Below is a small trained network, with its code and all its weights. Each question gives an input and a target symbol and asks what happens when units are switched off, that is, made to give their printed mean instead of their output.

import numpy as np


def w(rows, s, z=0):
    codes = np.array(rows[::2]) - 128.0
    scale = np.full(codes.shape[1], s)
    scale[-1] = z or s
    return codes * scale


def f(y):
    return y / 2 * (1 + np.tanh(0.7978845608 * (y + 0.044715 * y**3)))


def softmax(a):
    e = np.exp(a - a.max(-1, keepdims=True))
    return e / e.sum(-1, keepdims=True)


def log_softmax(a):
    a = a - a.max(-1, keepdims=True)
    return a - np.log(np.exp(a).sum(-1, keepdims=True))


def net(x, mask):
    ids = ['αβδεζηθξπστφω'.index(c) for c in x.split()]
    T = len(ids)
    res = E[ids] + P[:T]
    u = 0
    for l in range(2):
        q, k, v = (res @ M[l].T for M in (Q, K, V))
        z = softmax(np.where(np.tri(T) > 0, q @ k.T / 2**0.5, -1e9)) @ v
        res = res + np.where(mask[u], z, O[l][:, -1]) @ O[l][:, :-1]
        u += 1
        y = f(res @ A[l][:, :-1].T + A[l][:, -1])
        res = res + np.where(mask[u : u + 16], y, B[l][:, -1]) @ B[l][:, :-1]
        u += 16
    return log_softmax(res[-1] @ U[:, :-1].T + U[:, -1])


Q, K, V, O, A, B = {}, {}, {}, {}, {}, {}
E = w([
[135,138,158,131,51],'α',
[92,113,228,119,94],'β',
[97,26,177,111,107],'δ',
[114,179,94,144,133],'ε',
[93,83,112,85,97],'ζ',
[92,244,131,75,117],'η',
[45,163,142,81,130],'θ',
[122,83,240,75,203],'ξ',
[107,147,118,79,212],'π',
[36,95,58,189,154],'σ',
[138,88,158,97,168],'τ',
[55,218,48,141,135],'φ',
[2,213,89,46,53],'ω',
],0.0079)
P = w([
[166,32,13,23,44],'0',
[12,105,154,183,39],'1',
[8,123,147,180,63],'2',
[3,135,148,172,70],'3',
[27,135,132,173,72],'4',
[14,146,143,161,66],'5',
[2,140,143,151,75],'6',
],0.0026)
Q[0] = w([
[31,109,90,60,114],'0.h1',
[251,153,114,100,155],'0.h1',
],0.022)
K[0] = w([
[179,136,142,10,78],'0.h1',
[91,192,227,253,159],'0.h1',
],0.018)
V[0] = w([
[4,111,108,144,164],'0.h1',
[119,140,191,204,96],'0.h1',
],0.013)
O[0] = w([
[38,82,148,255,102,254],'0.h1',
[92,29,69,27,106,46],'0.h1',
],0.0069,0.0028)
A[0] = w([
[156,146,93,169,150,161],'0.n1',
[198,52,110,135,160,69],'0.n2',
[151,103,167,58,63,57],'0.n3',
[123,176,5,133,104,8],'0.n4',
[103,119,140,138,137,52],'0.n5',
[119,131,118,146,147,102],'0.n6',
[167,156,109,106,151,212],'0.n7',
[174,94,19,96,88,66],'0.n8',
[189,95,200,105,174,39],'0.n9',
[117,128,169,115,109,75],'0.n10',
[104,105,121,137,131,71],'0.n11',
[126,150,14,132,245,39],'0.n12',
[201,22,158,168,192,109],'0.n13',
[155,49,128,170,112,31],'0.n14',
[117,135,172,113,106,60],'0.n15',
[237,102,74,80,139,1],'0.n16',
],0.012,0.0031)
B[0] = w([
[180,138,170,135,77,84],'0.n1',
[50,124,104,49,112,2],'0.n2',
[98,116,39,166,225,162],'0.n3',
[88,210,34,181,146,100],'0.n4',
[155,148,72,83,126,163],'0.n5',
[159,139,115,101,98,118],'0.n6',
[65,159,239,156,200,45],'0.n7',
[170,100,112,184,134,41],'0.n8',
[35,204,110,188,143,47],'0.n9',
[123,138,69,115,168,227],'0.n10',
[147,130,79,87,108,160],'0.n11',
[128,96,78,210,177,68],'0.n12',
[71,248,132,104,81,84],'0.n13',
[125,142,52,86,78,109],'0.n14',
[118,139,71,115,172,213],'0.n15',
[114,91,166,185,12,60],'0.n16',
],0.017,0.00094)
Q[1] = w([
[182,95,131,151,171],'1.h1',
[85,11,183,157,143],'1.h1',
],0.011)
K[1] = w([
[160,140,85,86,6],'1.h1',
[137,254,193,113,52],'1.h1',
],0.0077)
V[1] = w([
[227,55,102,140,158],'1.h1',
[148,99,166,3,125],'1.h1',
],0.013)
O[1] = w([
[72,93,171,255,154,3],'1.h1',
[57,101,242,97,89,29],'1.h1',
],0.0083,0.0034)
A[1] = w([
[147,144,144,113,71,79],'1.n1',
[178,125,134,123,226,142],'1.n2',
[156,207,162,152,45,113],'1.n3',
[70,143,173,162,100,122],'1.n4',
[122,201,164,117,165,140],'1.n5',
[134,92,204,76,171,131],'1.n6',
[238,3,149,120,142,78],'1.n7',
[82,111,194,222,129,3],'1.n8',
[106,151,182,113,114,156],'1.n9',
[128,83,181,192,144,189],'1.n10',
[61,90,84,130,128,118],'1.n11',
[157,98,103,97,144,86],'1.n12',
[81,128,78,109,172,116],'1.n13',
[176,145,150,148,145,139],'1.n14',
[156,63,70,159,121,139],'1.n15',
[92,123,156,117,27,146],'1.n16',
],0.011,0.0066)
B[1] = w([
[95,111,81,146,180,144],'1.n1',
[115,183,177,183,89,177],'1.n2',
[190,95,37,174,191,191],'1.n3',
[96,111,93,111,197,174],'1.n4',
[170,155,193,102,164,173],'1.n5',
[144,123,220,67,92,189],'1.n6',
[1,83,136,151,246,183],'1.n7',
[20,182,56,151,251,164],'1.n8',
[133,68,164,87,179,177],'1.n9',
[130,77,207,185,50,254],'1.n10',
[99,145,105,52,62,186],'1.n11',
[71,143,114,134,132,146],'1.n12',
[76,167,154,46,111,183],'1.n13',
[147,146,149,180,117,142],'1.n14',
[79,123,110,129,51,229],'1.n15',
[189,36,50,111,148,215],'1.n16',
],0.017,0.0042)
U = w([
[90,142,77,228,29,37],'α',
[42,187,237,158,88,118],'β',
[24,26,142,71,96,145],'δ',
[221,131,168,253,107,76],'ε',
[94,5,118,203,140,157],'ζ',
[167,167,173,88,211,92],'η',
[222,50,168,86,81,105],'θ',
[111,182,77,43,198,80],'ξ',
[170,92,203,210,233,135],'π',
[143,143,153,157,18,255],'σ',
[233,97,190,87,98,129],'τ',
[113,240,29,212,167,83],'φ',
[132,127,44,69,104,174],'ω',
],0.0041,0.0076)

Each question gives the input, a string of symbols that net reads in full, and the target symbol t.
The units are the heads (2 rows each of Q, K, V and O) and the neurons (one row each of A and B). Each row of codes is followed by its name. A weight is (code - 128) times the scale printed after its matrix; where a second scale follows, it is the last column's (O, A, B and U).
mask holds one flag per unit, layer by layer, with each layer's heads first. A switched-off unit (its flag False) gives its mean, the last column of its rows in O or B, instead of its output. The means were averaged over made-up inputs and are rounded, as every weight is.
A unit's drop is (log p(t) with every unit on - log p(t) with that unit switched off) / (log p(t) with every unit on - log p(t) with every unit switched off).
The circuit of an input: a set's keep is (log p(t) with only the set's units on - log p(t) with every unit switched off) / (log p(t) with every unit on - log p(t) with every unit switched off). Starting from the 12 units with the biggest drops (on a tie, the unit counted first), units are removed one at a time, each time the one whose removal leaves the highest keep (on an exact tie, the one counted first), for as long as the keep stays at least 0.8.
units of the circuit, in order: the units of the circuit, biggest drop first
most important unit: the unit with the biggest drop
top k neurons: the k neurons with the biggest drops, biggest first
k most important neurons of layer l: the k neurons of layer l with the biggest drops, biggest first
input δ ε δ τ, target θ: most important unit : 1.h1
input ξ β π π, target β: units of the circuit, in order : 1.n2; 1.n16; 1.n3
input ζ ζ φ, target π: top 2 neurons : 0.n1; 1.n5
input α β δ θ α β β, target β: top 2 neurons : 0.n3; 1.n2
input α ζ η α β ξ, target β: units of the circuit, in order : 1.n16; 1.n3; 1.n2
input α β β β ζ, target β: top 2 neurons : 0.n3; 1.n16
input α δ φ β ω, target ξ: units of the circuit, in order : 1.n10; 1.n13; 0.n4; 0.h1
input ω β φ δ, target ω: top 2 neurons : 0.n14; 0.n13
input σ δ β β σ, target ω: 3 most important neurons of layer 0 : 0.n14; 0.n11; 0.n3
input σ π τ φ, target φ: top 2 neurons : 0.n4; 1.n10
input φ β σ θ β β δ, target ω: 3 most important neurons of layer 0 : 0.n14; 0.n13; 0.n3
input β α β η α, target δ: 2 most important neurons of layer 1 : 1.n7; 1.n3
input β α ζ, target δ: 2 most important neurons of layer 0 : 0.n4; 0.n13
input β φ σ, target α: top 3 neurons : 1.n15; 0.n12; 0.n4
input τ σ δ τ δ ω, target ξ: most important neuron of layer 0 : 0.n4
input δ ζ θ, target θ: 2 most important neurons of layer 1 : 1.n16; 1.n6
input τ τ ω ξ, target η: top 2 neurons : 1.n5; 0.n9
input ω β θ η φ, target φ: top 4 neurons : 1.n3; 1.n10; 0.n4; 0.n1
input α α α, target β: top 2 neurons : 0.n3; 1.n2
input π β β, target ε: most important unit : 0.h1
input α δ α α α β α, target β: 4 most important neurons of layer 1 : 1.n16; 1.n2; 1.n3; 1.n10
input α η σ π τ σ θ, target β: top 3 neurons : 1.n16; 1.n2; 1.n3
input ζ ζ α α, target ζ: 3 most important neurons of layer 0 : 0.n4; 0.n13; 0.n9
input π θ ξ, target π: 2 most important neurons of layer 0 : 0.n13; 0.n3
input α π β β, target β: top 2 neurons : 1.n2; 0.n3
input ε β σ, target σ: 3 most important neurons of layer 0 : 0.n4; 0.n12; 0.n7
